B:
0: [ -72 -139   86   39   94  -70  160 -193 -122   62   86  254  -23  -43
  -34 -120  307   69 -174  -52  -33   76  196 -246    3   99   99  186]
1: [  39  -94   70 -300  130   94  114 -159   14  158  115  117 -173 -105
 -256  -98   97  -54 -211   27 -242  -93  -27   69  -29  229  240  314]
2: [  96   44   67  -42   92   71   -5   64    3   51   54  -97  -19   15
  -27   36 -114   18  -20  -40   12   15  -33  120  -36  -38  110   36]
3: [-166  -76  249   91   85  252  -49  103   44  164  -81 -159 -212  -97
   -4  -71   -5   14   66  342  121 -171  152   67   57  -85   83 -114]
4: [ 238    2   87 -324  150  275  -23  -63   68  133   69  -68 -268  -99
 -262   45 -164   37 -114   50  -81   11 -224  104 -235  142  178  215]
5: [-239 -167  132  -87   85  -44  216 -185   39  290   16  124  -67 -147
 -109 -105   73  -12   -8  123 -148  -30   95   44   83   96  166  240]
6: [-228 -118  146  107   67  -18  109  -27  -62  114   28   86  -22  -41
   20 -150  231  -33  -67  121  -32 -126  284  -24  181   -3  125   36]
7: [-403 -150  124  133   14 -144  173   -2    7  158   29  127   70  -88
   68 -154  215  -48  -17  120  -82 -119  319   63  291   23  134   69]
8: [-140   15  109  333   39  -24  -51  229 -160 -135   56  -40  117  143
  210 -142  300  -69 -105   23  106 -213  435   -7  300 -165   67 -226]
9: [  87   10   -7   79   74 -133   87  -52 -103  -45  108  129  129   49
   63   21   86  104  -98 -245   42  204   65 -126  -48   -7   55   97]
10: [ -41 -115  152 -216  114  196   55  -93   50  198   42   31 -253 -143
 -214  -91   57  -19 -124  190 -129 -125   10   62  -31  165  195  199]
11: [  30  145   76  275   63   -5  -96  297  -85  -74   11 -257  171  180
  218   35 -110  -37   89  -62  172  -76  172  188  173 -312   35 -262]
12: [-558 -138  117  193  -72 -234  201   70  158  232  -21   79  163 -176
  161  -42   -8   42  173  131   -9   35  221  172  275   -7   78   32]
13: [ -78 -117   77    6   88  -66  147 -145  -95   65   92  207   -7  -37
  -40 -119  268   28 -170  -46  -70   19  187 -152   45   96  122  176]
14: [ 304  170   93   50  144  206 -154  196  -69  -47   21 -300  -36  141
   32   90 -220    4   21  -43  155  -27  -50  147  -84 -223   65 -155]
15: [ 150   22  190  -29  171  329 -109   87  -71   64   -7 -220 -233   41
  -93  -63   -6  -58  -65  196   60 -227   74   71  -20 -109  128  -82]
16: [-127  -36   60  120   50 -123   95   30  -68   27   76   72  111   35
   76  -77  150  -19  -69  -65  -24  -25  215   16  161  -30  102   32]
17: [-158  -68   21   28    4 -202  191  -99   79  139   57  162  132 -128
   45   68  -83  162   55 -137   12  306  -26  -19  -48   73   52  194]
18: [ -59  -99  177   96  104  137   25  -44  -66   81   -5   29 -144  -53
  -12  -84  158   68  -60  146  103  -24  172 -154  -25  -23   73    4]
19: [ 372  169   21 -124  124  157 -103  112    5  -25   73 -207  -35   76
  -62  166 -312   62  -15 -166   79  134 -233  149 -221  -77   86   20]
20: [  59  120  114  374  114   39 -120  279 -234 -161   32 -210  137  268
  233  -84  160  -96  -36  -27  186 -218  369   29  245 -351   36 -330]
21: [ 105   49   40  -66   74   31   24   26   53   74   56  -55    4  -31
  -32   94 -195   82   11  -98   24  145 -122  104 -113   -1   86   90]
22: [ -45  148   69  257   29  -48  -66  321    1  -25    0 -270  204  130
  237   81 -217  -18  166  -58  162  -26  114  273  173 -291   31 -248]
23: [  38 -175  119 -241  148  147  124 -274  -48  164   83  213 -266 -143
 -258 -123  231   38 -241   83 -148  -10   26 -174 -133  244  181  323]
24: [ 356  145   10  151  150   15  -63   56 -235 -177  100  -65  108  234
  102   48   41   57 -112 -282  164  128   72 -136  -94 -197   24  -82]
25: [-134  -47   14  -11    2 -173  166  -63  107  136   59  128  110 -133
   23   87 -133  155   62 -138   -5  291  -66   34  -63   85   67  188]
26: [ 298  125   27 -150  115  134  -53   60   36   36   69 -154  -50   23
  -88  144 -293   69   -9 -136   42  137 -224  149 -207  -26   96   71]
27: [-213  -48  162   43   58   95    6  142   42  133   -1 -105  -65  -43
    6  -98   33  -93   -1  210  -40 -240  197  219  210  -43  153  -43]
28: [ 219   74   40 -225  101  148  -20   31  101  101   66 -120 -101  -55
 -144  137 -314   72  -11  -68  -22  122 -264  184 -207   56  127  143]
29: [  86 -149  130 -318  154  232   89 -251   15  196   72  149 -333 -178
 -312  -80  112   50 -217  129 -140   -7  -79 -105 -197  263  196  331]
30: [ 161   57   83 -128  113  174  -39   61   34   75   43 -141 -106  -13
  -96   56 -179   15  -24    7    7    0 -111  152 -106   -7  126   56]
31: [ 291  129   65  -56  136  184 -105  127  -45  -27   60 -199  -60   93
  -42   72 -169    6  -53  -73   66   -8  -83  130 -108 -100  101  -40]
32: [ 153   41   42  127  102  -34   35  -34 -117  -34   61   31   75   70
   78   56    2  141  -33 -188  155  231   31 -163 -129 -100    6   18]
33: [  47   35   55  112   75  -45   31   37  -66   -4   56   -6   88   51
   80   29   -9   73  -10 -121   94  119   73  -29  -15  -92   47   -2]
34: [ -27  -12  144  -78   97  182  -22   90   64  140    7 -145 -144  -60
  -81  -23  -96  -43   -4  162  -24 -148   24  203   36  -13  151   16]
35: [ 291   71   25 -166  122  118  -17  -22    6   35   83  -52  -68   -1
 -118  109 -187   94  -73 -147   16  165 -200   41 -232   31  102  141]
36: [-138  -90  136 -259   86  179   42   32  122  211   52  -47 -212 -142
 -210 -113    1 -133 -108  238 -230 -289   33  298  133  164  258  168]
37: [ 134   24    7   16   85  -70   71  -56  -76  -17  102   89   75   36
   12   44   14   97  -83 -218   34  198   -1  -92  -94    2   67  118]
38: [  45   72  158  -66   90  305 -155  266   91   73   -4 -310 -179  -16
  -57    9 -198  -75   14  226   30 -247   -5  330   50  -70  153 -121]
39: [ 259   14  141 -192  142  344  -90  -17   57   95    9 -123 -294 -101
 -182   86 -195  131  -48   95   99   91 -209   -7 -319   57   90   83]
40: [ 186  111   -8   91   69  -59  -18   94  -63  -93   90  -40  142  103
   98   99  -97   94  -31 -249  109  187  -16    8  -76 -103   32  -20]
41: [-181 -135   86   48   56 -102  164 -126  -47  101   66  202   13  -76
   -1 -105  227   49 -102   -5  -47   43  193 -117   79   85  110  154]
42: [ -18 -204  185 -125  129  214   91 -260  -29  159   26  216 -329 -198
 -203 -112  253  141 -186  185    3   57   60 -310 -201  220  111  236]
43: [ -81 -109   64  -10   72  -86  155 -150  -50   90   88  202    7  -70
  -39  -69  176   70 -117  -69  -51  104  109 -128   -5  106  107  194]
44: [  67   32   38  104   77  -56   34   24  -89  -34   75   19   92   68
   74   11   38   62  -54 -155   70  110   90  -46   -7  -70   62   12]
45: [  84   52   75    5   92   66  -19   88   -7   34   46 -102   -3   28
    3   33 -104   19   -9  -38   41   16   -2  109  -17  -63   95    2]
46: [-238 -120  177   40   77   76   68   15   -5  156    3    6 -105  -73
  -30 -153  163  -72  -52  229  -60 -221  248   73  192    5  152   26]
47: [ -75  -56  238    5  100  306  -58   84   76  179  -74 -184 -259 -115
  -62  -22 -100   32   68  329  111 -129   47   95  -35  -58   97  -67]
48: [ 118   53  122  -51  107  201  -67   99   47   89    4 -189 -119  -23
  -49   68 -212   39   37   73   80    5  -83  139 -101  -69   93  -23]
49: [  38  -52    6 -103  111 -100  147 -129  -99   38  145  172   42   19
  -88  -85  184  -38 -203 -162 -169    7   90  -27   51  112  173  236]
50: [-553 -251  142  -16  -36 -144  264 -115  170  328    3  221  -19 -292
  -30 -113  110   41   45  215 -141    5  171   75  184  202  150  236]
51: [  89   86   22  114   66  -71    5   93  -55  -37   74  -50  138   81
  110   62  -78   64    3 -186   95  131   35   40   -9 -114   45  -30]
52: [ -58  -27   75  215   68 -100   80   -7 -126   -6   44   74  112   55
  130  -43  151   73  -33  -97  111   92  216 -144   60 -105   28  -20]
53: [-113   93   92  339   25  -81  -34  269  -58  -36   -4 -186  203  126
  262   17  -59   -6  125  -31  188  -29  237  144  209 -290   14 -252]
54: [ 124   23  -10  131   83 -158   93  -82 -152  -81  116  157  160   82
   91   25  128  128 -110 -297   84  258   86 -214  -75  -35   26   89]
55: [  11  -11   68   67   73    7   15   41  -77  -31   82   47   16   23
   31  -44  132   27 -116  -58   29    0  147  -44   38    2   92   20]
56: [   7  -13   43   92   70  -90   83  -29  -87    0   83   91   84   31
   57  -15   98   64  -74 -140   29  114  120  -87    9  -26   68   69]
57: [  36  152   74   45   50   80  -90  284  102   56   -3 -320   66   47
   80  127 -372  -15  162    5   96  -29  -71  376   51 -191   85 -139]
58: [-227 -105   48  -97  -16 -127  193  -89  190  230   39  137   38 -225
  -41   67 -158  140   74  -16  -62  240 -104   95  -59  164  101  245]
59: [-138  -80  131  -20   76   61   63    4   20  143   30    6  -84  -73
  -51  -88   69  -30  -47  131  -60 -114  133   86   99   37  149   70]
60: [  99  144  102   55   83  152 -122  266   37   26   -2 -317   -1   75
   64   85 -284  -30   99   36  109  -81  -22  286   34 -202   85 -164]
61: [ 216   54   23 -123  126   -5   81 -101   -4  107   65  -25   20   -3
  -82  113 -220   93   11 -185    1  233 -190   42 -198  -22   89  179]
62: [  63  189   53  213   36  -10  -96  326    8  -42    9 -305  188  141
  203  124 -300   -1  164  -97  177   21   25  287   90 -297   28 -232]
63: [ 123   55   48   96   91  -20    8   37  -90  -30   68  -33   76   82
   67   34  -17   66  -35 -148  101  115   52  -33  -37 -106   47   -8]
64: [-249  -82  177   97   68   59   47   78  -13  134   -2  -48  -52  -42
   25 -140  137  -82  -16  216  -19 -230  271  111  229  -45  139  -38]
65: [  98   86  141 -110  107  289 -129  212  101  111   -8 -319 -175  -16
  -85   48 -282  -60   46  175   23 -179  -88  335  -10  -80  146  -74]
66: [   0 -168  128 -210  123  140  123 -240   -7  172   63  200 -253 -172
 -231  -96  179   72 -197   98 -104   26   13 -160 -143  235  161  288]
67: [  65 -147  117 -299  143  193   96 -226    7  171   83  157 -289 -165
 -285  -91  139   37 -222   99 -153  -18  -44  -94 -158  260  197  316]
68: [ 132   68   11   78   79  -74   32   24  -68  -37   79    6  118   70
   69   71  -53   92  -30 -218   81  192    1  -29  -70  -74   50   36]
69: [ 332  119   25  135  154   22  -55   43 -231 -162  103  -48   85  219
   77   23   78   38 -134 -258  136   85   94 -138  -75 -170   38  -71]
70: [ -57  -62   21  105   52 -185  157 -118  -88   14   91  214  129   -6
   64  -27  168  110  -87 -179   21  203  143 -177    1   32   54  137]
71: [ -50 -183  118 -152  127   51  166 -268  -66  157   81  254 -186 -128
 -190 -144  289   32 -225   61 -134   -1  110 -199  -56  217  169  299]

[ -16  -41  259  150  -57  -37 -268 -336   37 -108 -274  -63  132 -133
  149  105 -144 -152 -253 -319  162 -120  246  -77  229] => 45
[ -86  445  -54 -237    2 -203 -177   99  249   79  -16  -79   47   19
    6  -82  243  397   13   34   59  174 -265 -190 -416] => 9
[ 106  232 -422 -204   83 -276  244  632 -161 -286  293  -25 -145 -255
 -179  -31    9  440  -98  234 -240   56   -3 -331 -634] => 8
[ -21 -339  134  344  -71   28    1  -75 -160  -28   63   74  -96  -48
  -41   10 -267 -407 -205 -101  -72  -11  349   -2  297] => 34
[ -12  274  180 -113 -105 -105 -111  119  159  -21    7  -54  197   17
   99  -60   67   84 -126   24  110  117  148  -72 -231] => 63
[-131   18  429  103 -302   41 -329 -260   36  190 -146   34  189  104
  239 -162 -179 -294  -80 -324  170    9  288  248  357] => 19
[ -96  147 -139   17  112 -198  -40   55  208  101  115   36 -145   85
 -157  -36  225  198  -27  139    4  265 -294 -313 -336] => 43
[   6 -120 -258  175  173 -191  161  174  -22  -95  207   82 -268  -56
 -259   49   43   61 -154  172 -109  160  -94 -383 -268] => 50
[ -90 -381 -138  335 -125  -34  156  206 -338  130  383  259 -348   65
 -182 -218 -295 -341  -19   10 -252  124  180   60  206] => 15
[ -38  296  -22 -169  -56 -128 -114  157   52   -4   27  -92   35  -91
   36  -70   36  221  -23   -7  -55   43  -26  -69 -256] => 33
[-104   81  170   50 -159  -46 -225 -125   30  116  -60   13   43   31
  106 -106  -80  -80  -58 -204   68   46   91   61  124] => 21
[ -35  -50  247  100 -246    5 -210 -118 -173  -26 -115   10  110 -105
  197  -82 -321 -221 -148 -357   47 -146  390  172  317] => 14
[ -40 -458  233  421 -247   65  -65 -160 -346   -8   27  178  -66  -27
   81  -88 -478 -573 -215 -327  -13 -107  540  176  567] => 65
[-121  123  -48   -2  -81 -132  -95   71   37  169  120   67 -105   81
  -48 -159   30   84   28  -19  -45  166 -132  -54 -118] => 58
[ -14 -468  147  418 -183   59   15  -71 -371  -55   92  146 -126  -94
   25  -50 -472 -539 -211 -241 -104 -119  530  144  496] => 38
[ 113  165 -261 -132   22 -244  154  452 -150 -311  165   -8  -39 -252
  -78  -10  -60  328 -183   82 -109   -6  120 -297 -461] => 12
[ -77  364  -39 -197  -55 -168 -207   53  115   53  -57  -76   35  -50
   55  -89   92  316    6  -99   13   57 -158  -95 -253] => 69
[-138  118  -96   19  472  239   39   73  358  313  202 -604 -369 -217
 -379  280  292 -166  261  626 -752  161 -334    6 -156] => 71
[ 125  261 -262 -241  -13 -209  100  499 -239 -357  111 -115   -5 -371
  -15   10 -143  385 -142   16 -211 -138  189 -174 -433] => 20
[ -36 -499   46  453  -92   30   56  -64 -325   -9  138  163 -230  -60
  -87  -42 -391 -496 -175 -166 -159  -52  375   52  437] => 47
[  -4  352 -180 -217   43 -225  -18  290   85  -93   85  -75  -14 -117
  -53  -31  137  395  -56  100  -48   99 -138 -254 -491] => 52
[-222 -446  302  546 -142   52 -217 -498   22  347   -8  253 -161  284
  -29 -116 -164 -605  -94 -264  136  176   88   74  591] => 4
[ -74 -567  -21  554   40  -14  106 -122 -186   61  212  240 -345   67
 -232   -6 -220 -497 -176  -22 -107  121  164 -150  334] => 36
[ -79  362   37 -185  -73 -159 -213   42  163   69  -48  -63   82    1
   72 -102  112  264  -12  -74   75  102 -124  -91 -247] => 32
[ -45  122 -211    8  158 -206   36  150  157   10  145   17 -171   12
 -200   10  212  228  -72  189  -48  226 -256 -371 -404] => 41
[-223 -415   28  527  117  -33  -62 -362  166  369  147  224 -371  307
 -271  -39   93 -417  -39   50    7  341 -253 -198  254] => 67
[ -53  128  -96   -7   35 -158  -26  117   69    9   94    3  -88  -24
  -91  -40   69  145  -64   64  -43  135  -98 -199 -242] => 55
[  73  275  121 -241 -297  -96 -135  246 -261 -256  -86 -110  249 -305
  277 -106 -325  151 -147 -305  -15 -251  472  154  -45] => 62
[-111 -184  191  245 -172    6 -154 -180  -84  134   -1  115  -52   59
   42 -105 -204 -317 -101 -215   26   39  200   91  323] => 30
[ -73  390   63 -219  -91 -124 -205   69  149   58  -50 -115  111  -44
   93  -81   95  252   -4  -63   22   62  -58  -41 -236] => 68
